[[611, 659, 651, 555, 699, 632, 407], [719, 837, 757, 587, 830, 763, 101], [715, 610, 511, 857, 303, 639, 961]] Answer: 407
[8109, 4052, 7213, 1059, 6795, 2805, 2357] Answer: 2357
[[34, 45, 45, 56, 38], [12, 38, 42, 80, 22], [14, 41, 42, 74, 25]] Answer: 38
[[-185, 198, 125, 326], [636, -174, 452, -268], [93, 892, 149, -619]] Answer: 326
[[445, 473, -376, 595, -690, -470, 194], [446, 483, -410, 610, -698, -472, 188], [217, 273, -476, 492, -569, -39, -93]] Answer: 194
[[76, 15, 68, 75], [58, 6, 30, 16], [21, 67, 9, 32]] Answer: 75
---
((60, 72, 33, 90, 58, 59, 82), (77, 50, 65, 56, 50, 80, 47), (23, 77, 20, 64, 43, 29, 61)) => 80
((6, 2, 0, 3, 7), (2, 1, 2, 1, 6)) => 1
((-552, 61, 669, -14, -161), (21, -745, 969, -407, -892)) => -407
((7, 6, 7, 7, 8, 5, 8), (4, 6, 7, 4, 2, 6, 5)) => 6
((-464, 253, -479, -125, 295, -182), (710, 92, 242, -135, 376, -967)) => 376
((203, 301, 186, -12, 367), (-817, -438, -28, 288, 619)) => 288
---
-27  8  11  -5  -18
-10  -9  0  -3  -13
27  -17  0  0  14
-> -9

-25  11  -10  -4  -14  -23  -27
-5  17  -3  -4  -8  0  -10
-> 17

-5  -6  21  -10  31  10
-8  -8  28  -6  33  15
-7  -4  24  -7  31  13
-> -8

29  -13  14  9  11  -2  -11
-20  18  -34  16  -15  -6  -7
0  13  28  14  -5  -8  -8
-> 18

-15  -9  -25  0  -4  0
2  5  -9  2  4  -4
4  0  16  0  0  3
-> 5

13  -11  -2  5  11  3
-6  0  14  13  3  -6
-3  27  -8  -2  16  2
-> 0

-1  13  -17  15  16  -30  -2
-18  15  16  -30  -2  2  -6
-> 15

6  11  4  7  -1
6  -34  -12  -2  3
-> -34

-3  3  0  27  -3
-2  3  -1  14  2
-4  2  1  32  -3
-> 3

-13  -6  -26  2  -3  -2
0  -1  -4  -3  0  -2
-6  -4  -9  -1  -2  1
-> -1
---
[[  2  -9  32 -17]
 [ 18   5  -5  -4]] ans = 18

[[ 23  18   5   6   2  15]
 [ 32   5  19  -6 -10   3]] ans = 23

[[ 16   0   3   6   9   4  28]
 [-12  -4  -4  -8 -11  -7 -12]] ans = 16

[[-25  26  22  -1  -2]
 [-23 -12 -23   0   7]] ans = 22

[-1 18 30  7 -6] ans = 18

[ 11   6  12 -28] ans = 11
---
[ -3  35  17 -13  -2] 17
[25  1 -1 30 13 -9] -1
[-19   0  32  22] 32
[ -9 -12  27 -13 -24 -10  20] 27
[ -1   9 -25  -2] -25
[ 14  -4 -20  14  13  32] -20
[-29  22 -32 -33  25  -9  21] -32
[ 0  9 13 28] 13
[ -1 -25 -15   9   1] -15
---
6  3  -14  -4  11
19  12  -8  5  30
26  14  -23  13  25
-> 14

17  -7  26  26  24  0 -> -7

9  2  -23  -10  -31 -> 2

-7  -16  25  0 -> -16

5  -4  -28  -18 -> -4

-28  -5  12  1  -14 -> -5

13  34  -7  4 -> 34

22  32  -18  19  -26  20
-18  -4  -21  -22  -34  30
-> -4

22  24  -24  31  -5
-9  -22  25  -6  -16
-> -22
---
20  0  25  -30
20  0  21  -19
25  -34  -10  0
-> -34

16  -6  0  -15  4  -27
13  -3  -12  4  1  5
13  0  23  10  6  1
-> 10

32  3  -6  -2  12
1  7  13  -18  -1
1  2  -2  -2  -9
-> -2

-6  4  9  10  -12  3  -6
-9  8  -9  3  -11  -12  -7
25  -27  29  -14  17  12  30
-> 17

-6  6  22  -16  -13
-2  -6  33  -2  -4
-17  -4  16  -4  3
-> 16

-11  6  -2  0  -5
19  -20  11  -7  -26
-8  -3  -1  -8  -15
-> -1

-21  0  -10  8  -3
-18  1  -7  13  -14
28  22  -10  12  8
-> -10
---
[12, 21, 30, -32, 13, 3, -2] result: 12, -2
[50, 236, 188, 245, 115, 204] result: 50, 204
[230, 58, 155, 243] result: 230, 243
[77, 46, 107, 217] result: 77, 217
[[5, 5, 6, 3], [2, 4, 7, 1]] result: 5, 1
[[10, -23, 20, -20], [11, 49, 34, 9], [26, -21, -33, 5]] result: 10, 5
[71, 68, 77, 13, 74, 76, 59] result: 71, 59
[980, 129, 336, 29, 357] result: 980, 357
---
-28	-34	36	-49	-12 --> 36

6	1	5	5	8
7	4	9	9	2
6	5	8	8	3
--> 9

2	3	4	2	3	5	3
1	7	5	4	2	1	4
4	2	4	3	8	6	2
--> 4

6	3	7	2	3 --> 7

177	198	183	110	167
48	116	193	206	237
83	109	219	132	104
--> 193

68	231	81	202	186	157	226
121	240	112	179	185	36	107
179	107	201	56	132	114	41
--> 179

29	-31	-16	-31	-33
29	-7	-12	36	11
14	16	8	-33	-1
--> -12
